Here is a tiny trained network, its code and every weight. The questions are about switching its units off for an input and a class, where a switched-off unit gives its printed mean instead of its output.

import numpy as np


def w(rows, s, z=0):
    codes = np.array(rows[::2]) - 128.0
    scale = np.full(codes.shape[1], s)
    scale[-1] = z or s
    return codes * scale


def f(y):
    return np.maximum(y, 0)


def log_softmax(a):
    a = a - a.max(-1, keepdims=True)
    return a - np.log(np.exp(a).sum(-1, keepdims=True))


def net(x, mask):
    res = np.array(x, float).reshape(1, 7) / 4 @ E
    y = f(res @ A[0][:, :-1].T + A[0][:, -1])
    res = res + np.where(mask, y, B[0][:, -1]) @ B[0][:, :-1]
    return log_softmax(res[-1] @ U[:, :-1].T + U[:, -1])


A, B = {}, {}
E = w([
[129,132,126,137,125,129,133,121,124,136,123],'x0',
[126,249,73,66,173,184,126,95,105,138,143],'x1',
[131,146,124,148,128,125,135,135,125,136,121],'x2',
[47,124,173,161,106,212,201,130,97,122,189],'x3',
[123,121,126,125,112,139,117,106,136,136,126],'x4',
[168,198,254,142,120,88,96,82,85,72,150],'x5',
[130,126,126,121,130,112,143,121,128,128,127],'x6',
],0.013)
A[0] = w([
[134,204,170,73,140,149,131,136,103,142,136,76],'neuron 1',
[206,163,102,88,158,125,73,88,94,108,107,101],'neuron 2',
[171,83,87,118,140,80,69,151,175,133,4,23],'neuron 3',
[134,151,80,147,199,139,133,112,177,128,93,209],'neuron 4',
[170,187,126,105,147,90,60,114,114,53,76,121],'neuron 5',
[167,124,255,152,151,117,128,84,96,116,148,142],'neuron 6',
[177,217,125,73,163,103,65,83,118,106,92,129],'neuron 7',
[97,101,86,129,96,142,159,141,135,81,108,105],'neuron 8',
[53,38,79,138,83,184,240,224,163,141,109,151],'neuron 9',
[101,177,66,90,194,191,153,89,100,135,163,2],'neuron 10',
[100,99,46,103,149,147,143,160,133,148,81,164],'neuron 11',
[109,102,11,102,193,146,142,154,172,197,98,36],'neuron 12',
[211,109,80,119,125,37,49,160,186,131,57,190],'neuron 13',
[134,152,205,194,92,103,96,76,73,28,160,26],'neuron 14',
[108,138,168,112,122,131,163,108,111,159,156,209],'neuron 15',
[113,222,56,74,177,199,176,85,109,134,157,148],'neuron 16',
],0.0085,0.012)
B[0] = w([
[97,122,93,181,155,72,98,63,127,142,175,162],'neuron 1',
[201,123,89,167,130,155,65,100,134,121,132,187],'neuron 2',
[133,57,164,38,63,175,224,206,166,167,162,181],'neuron 3',
[139,70,105,79,123,134,186,150,195,176,164,213],'neuron 4',
[163,73,98,187,169,126,101,53,121,129,161,197],'neuron 5',
[56,183,140,96,108,113,100,117,111,74,104,213],'neuron 6',
[157,56,53,208,192,110,114,82,158,148,197,216],'neuron 7',
[136,125,128,162,167,119,126,105,137,118,128,152],'neuron 8',
[182,79,69,172,159,100,120,112,179,179,196,247],'neuron 9',
[150,49,177,26,53,222,232,254,197,174,144,170],'neuron 10',
[125,111,203,112,89,196,143,154,133,137,102,215],'neuron 11',
[81,218,169,149,132,57,55,110,80,48,38,201],'neuron 12',
[37,229,221,120,85,151,146,131,57,56,73,254],'neuron 13',
[117,87,179,60,51,199,245,180,124,141,111,190],'neuron 14',
[171,88,118,124,131,138,107,172,150,203,103,197],'neuron 15',
[33,208,247,114,86,57,110,111,63,51,97,244],'neuron 16',
],0.0092,0.016)
U = w([
[143,91,152,110,60,187,222,203,127,151,122,252],'0',
[88,193,179,155,105,131,93,101,65,36,91,18],'1',
[235,78,2,203,233,142,94,81,137,185,189,118],'2',
],0.0098,0.0031)

Each question gives the input, the list of numbers given to net, and the class t.
The units are the neurons (one row each of A and B). Each row of codes is followed by its name. A weight is (code - 128) times the scale printed after its matrix; where a second scale follows, it is the last column's (A, B and U).
mask holds one flag per neuron, in row order. A switched-off neuron (its flag False) gives its mean, the last column of its row in B, instead of its output. The means were averaged over made-up inputs and are rounded, as every weight is.
A unit's drop is (log p(t) with every unit on - log p(t) with that unit switched off) / (log p(t) with every unit on - log p(t) with every unit switched off).
The circuit of an input: a set's keep is (log p(t) with only the set's units on - log p(t) with every unit switched off) / (log p(t) with every unit on - log p(t) with every unit switched off). Starting from the 12 units with the biggest drops (on a tie, the unit counted first), units are removed one at a time, each time the one whose removal leaves the highest keep (on an exact tie, the one counted first), for as long as the keep stays at least 0.8.
circuit, biggest first: the units of the circuit, biggest drop first
top k neurons: the k neurons with the biggest drops, biggest first
drop of u: that unit's drop, to one decimal
input [7,-8,-3,8,-3,-1,2], class 2: circuit, biggest first -> [neuron 9]
input [-8,-7,-4,1,-6,-3,-2], class 2: circuit, biggest first -> [neuron 9; neuron 16]
input [-5,3,-1,-1,4,-2,5], class 1: top 3 neurons -> [neuron 3; neuron 14; neuron 16]
input [3,-1,-1,-7,0,0,-2], class 0: top 3 neurons -> [neuron 3; neuron 13; neuron 16]
input [0,-7,-5,-1,4,1,3], class 1: top 4 neurons -> [neuron 4; neuron 10; neuron 13; neuron 14]
input [8,3,0,-5,-6,-7,-5], class 1: top 2 neurons -> [neuron 12; neuron 13]
input [-7,-5,0,1,8,7,5], class 0: top 2 neurons -> [neuron 14; neuron 16]
input [-1,4,2,-6,1,1,-8], class 2: top 2 neurons -> [neuron 7; neuron 5]
input [-4,1,6,-8,-1,-5,5], class 1: top 4 neurons -> [neuron 12; neuron 13; neuron 10; neuron 14]
input [-4,-3,0,1,1,-4,5], class 2: top 3 neurons -> [neuron 9; neuron 16; neuron 14]
input [1,0,-3,6,4,-6,-7], class 2: top 3 neurons -> [neuron 9; neuron 13; neuron 14]
input [4,0,-1,1,3,-2,-2], class 2: top 2 neurons -> [neuron 13; neuron 14]
input [-5,0,-1,8,6,-7,-4], class 2: top 2 neurons -> [neuron 9; neuron 13]
input [6,-8,1,2,2,8,-1], class 0: drop of neuron 16 -> 0.2
input [-4,-7,-7,3,-2,6,6], class 0: drop of neuron 14 -> 2.7
input [0,0,-5,4,8,-3,3], class 2: drop of neuron 13 -> 0.3
